Below is a small trained network, with its code and all its weights. Each question gives an input and a class and asks what happens when units are switched off, that is, made to give their printed mean instead of their output.

import numpy as np


def w(rows, s, z=0):
    codes = np.array(rows[::2]) - 128.0
    scale = np.full(codes.shape[1], s)
    scale[-1] = z or s
    return codes * scale


def norm(h):
    return h / np.sqrt((h * h).mean(-1, keepdims=True) + 1e-5)


def f(y):
    return np.maximum(y, 0)


def log_softmax(a):
    a = a - a.max(-1, keepdims=True)
    return a - np.log(np.exp(a).sum(-1, keepdims=True))


def net(x, mask):
    res = np.array(x, float).reshape(1, 3) / 4 @ E
    u = 0
    for l in range(3):
        y = f(norm(res) @ A[l][:, :-1].T + A[l][:, -1])
        res = res + np.where(mask[u : u + 7], y, B[l][:, -1]) @ B[l][:, :-1]
        u += 7
    return log_softmax(norm(res)[-1] @ U[:, :-1].T + U[:, -1])


A, B = {}, {}
E = w([
[79,132,232,104,132],'x0',
[183,254,137,127,119],'x1',
[143,139,99,174,214],'x2',
],0.0053)
A[0] = w([
[142,67,73,165,106,60],'L0N1',
[70,92,158,118,22,117],'L0N2',
[110,74,212,120,159,62],'L0N3',
[62,116,123,154,254,185],'L0N4',
[132,54,93,104,139,91],'L0N5',
[93,111,222,167,131,7],'L0N6',
[89,63,173,93,162,96],'L0N7',
],0.0075,0.0016)
B[0] = w([
[56,192,132,96,154,220],'L0N1',
[255,94,164,99,119,252],'L0N2',
[37,162,78,73,171,212],'L0N3',
[241,87,169,87,89,245],'L0N4',
[106,150,110,211,96,219],'L0N5',
[73,136,145,56,154,199],'L0N6',
[133,166,146,251,91,224],'L0N7',
],0.0088,0.0039)
A[1] = w([
[86,131,150,124,172,186],'L1N1',
[169,133,133,172,98,86],'L1N2',
[91,153,118,171,122,4],'L1N3',
[88,62,127,188,152,59],'L1N4',
[99,110,47,90,123,95],'L1N5',
[115,195,151,152,127,3],'L1N6',
[145,100,157,167,249,55],'L1N7',
],0.012,0.0014)
B[1] = w([
[92,133,197,59,172,179],'L1N1',
[81,98,154,79,175,253],'L1N2',
[170,49,116,67,117,164],'L1N3',
[117,168,191,239,145,215],'L1N4',
[61,93,119,77,205,199],'L1N5',
[214,159,183,129,163,211],'L1N6',
[156,118,130,42,2,199],'L1N7',
],0.0086,0.0037)
A[2] = w([
[119,107,127,132,36,199],'L2N1',
[176,94,113,155,76,131],'L2N2',
[163,142,173,94,201,251],'L2N3',
[139,166,164,170,85,64],'L2N4',
[97,121,8,119,150,176],'L2N5',
[162,207,111,125,116,178],'L2N6',
[74,99,130,195,98,129],'L2N7',
],0.012,0.0014)
B[2] = w([
[244,133,108,102,211,165],'L2N1',
[133,44,138,106,108,157],'L2N2',
[69,101,27,169,119,254],'L2N3',
[97,110,83,177,173,166],'L2N4',
[46,143,213,1,106,182],'L2N5',
[125,105,235,162,140,189],'L2N6',
[146,216,185,198,146,171],'L2N7',
],0.0098,0.0083)
U = w([
[108,149,210,253,174,201],'0',
[1,118,177,4,138,189],'1',
[237,17,143,53,106,197],'2',
[61,57,19,157,110,140],'3',
[174,201,78,104,99,2],'4',
[140,207,56,129,23,15],'5',
[119,183,68,128,58,11],'6',
],0.0099,0.0045)

Each question gives the input, the list of numbers given to net, and the class t.
The units are the neurons (one row each of A and B). Each row of codes is followed by its name. A weight is (code - 128) times the scale printed after its matrix; where a second scale follows, it is the last column's (A, B and U).
mask holds one flag per neuron, layer by layer. A switched-off neuron (its flag False) gives its mean, the last column of its row in B, instead of its output. The means were averaged over made-up inputs and are rounded, as every weight is.
A unit's drop is (log p(t) with every unit on - log p(t) with that unit switched off) / (log p(t) with every unit on - log p(t) with every unit switched off).
The circuit of an input: a set's keep is (log p(t) with only the set's units on - log p(t) with every unit switched off) / (log p(t) with every unit on - log p(t) with every unit switched off). Starting from the 12 units with the biggest drops (on a tie, the unit counted first), units are removed one at a time, each time the one whose removal leaves the highest keep (on an exact tie, the one counted first), for as long as the keep stays at least 0.8.
units of the circuit, in order: the units of the circuit, biggest drop first
most important unit: the unit with the biggest drop
k most important neurons of layer l: the k neurons of layer l with the biggest drops, biggest first
drop of u: that unit's drop, to one decimal
input [-2,-1,3], class 3: most important unit -> L0N4
input [-1,-7,-7], class 0: units of the circuit, in order -> (L0N7 L2N7)
input [-1,3,3], class 3: 2 most important neurons of layer 0 -> (L0N3 L0N1)
input [-1,6,7], class 2: units of the circuit, in order -> (L1N7 L0N1 L2N7)
input [2,-3,-1], class 3: 2 most important neurons of layer 0 -> (L0N3 L0N2)
input [2,1,-3], class 3: 2 most important neurons of layer 2 -> (L2N3 L2N5)
input [1,8,-6], class 0: units of the circuit, in order -> (L2N6 L2N5)
input [-4,6,-7], class 2: units of the circuit, in order -> (L0N1 L2N1)
input [-3,3,3], class 3: 3 most important neurons of layer 2 -> (L2N3 L2N7 L2N5)
input [7,8,-4], class 0: units of the circuit, in order -> (L2N5 L2N4)
input [-2,2,3], class 3: 4 most important neurons of layer 0 -> (L0N3 L0N6 L0N4 L0N2)
input [-1,2,-4], class 2: 2 most important neurons of layer 0 -> (L0N2 L0N7)
input [6,-6,4], class 0: 3 most important neurons of layer 0 -> (L0N7 L0N1 L0N5)
input [-1,3,2], class 3: units of the circuit, in order -> (L2N3)
input [3,6,8], class 2: 2 most important neurons of layer 0 -> (L0N7 L0N1)
input [-7,-6,-1], class 1: 3 most important neurons of layer 1 -> (L1N5 L1N3 L1N6)
input [-7,-8,-2], class 0: 2 most important neurons of layer 0 -> (L0N3 L0N5)
input [3,8,-5], class 0: 2 most important neurons of layer 2 -> (L2N6 L2N5)
input [4,-7,-7], class 0: 2 most important neurons of layer 0 -> (L0N7 L0N4)
input [-5,-3,-7], class 2: most important unit -> L0N2
input [-8,-7,-5], class 1: 3 most important neurons of layer 1 -> (L1N5 L1N3 L1N6)
input [-5,0,4], class 1: drop of L0N2 -> 1.2
input [2,-8,7], class 0: drop of L0N5 -> 0.6
input [0,2,-3], class 3: drop of L1N7 -> 0.6
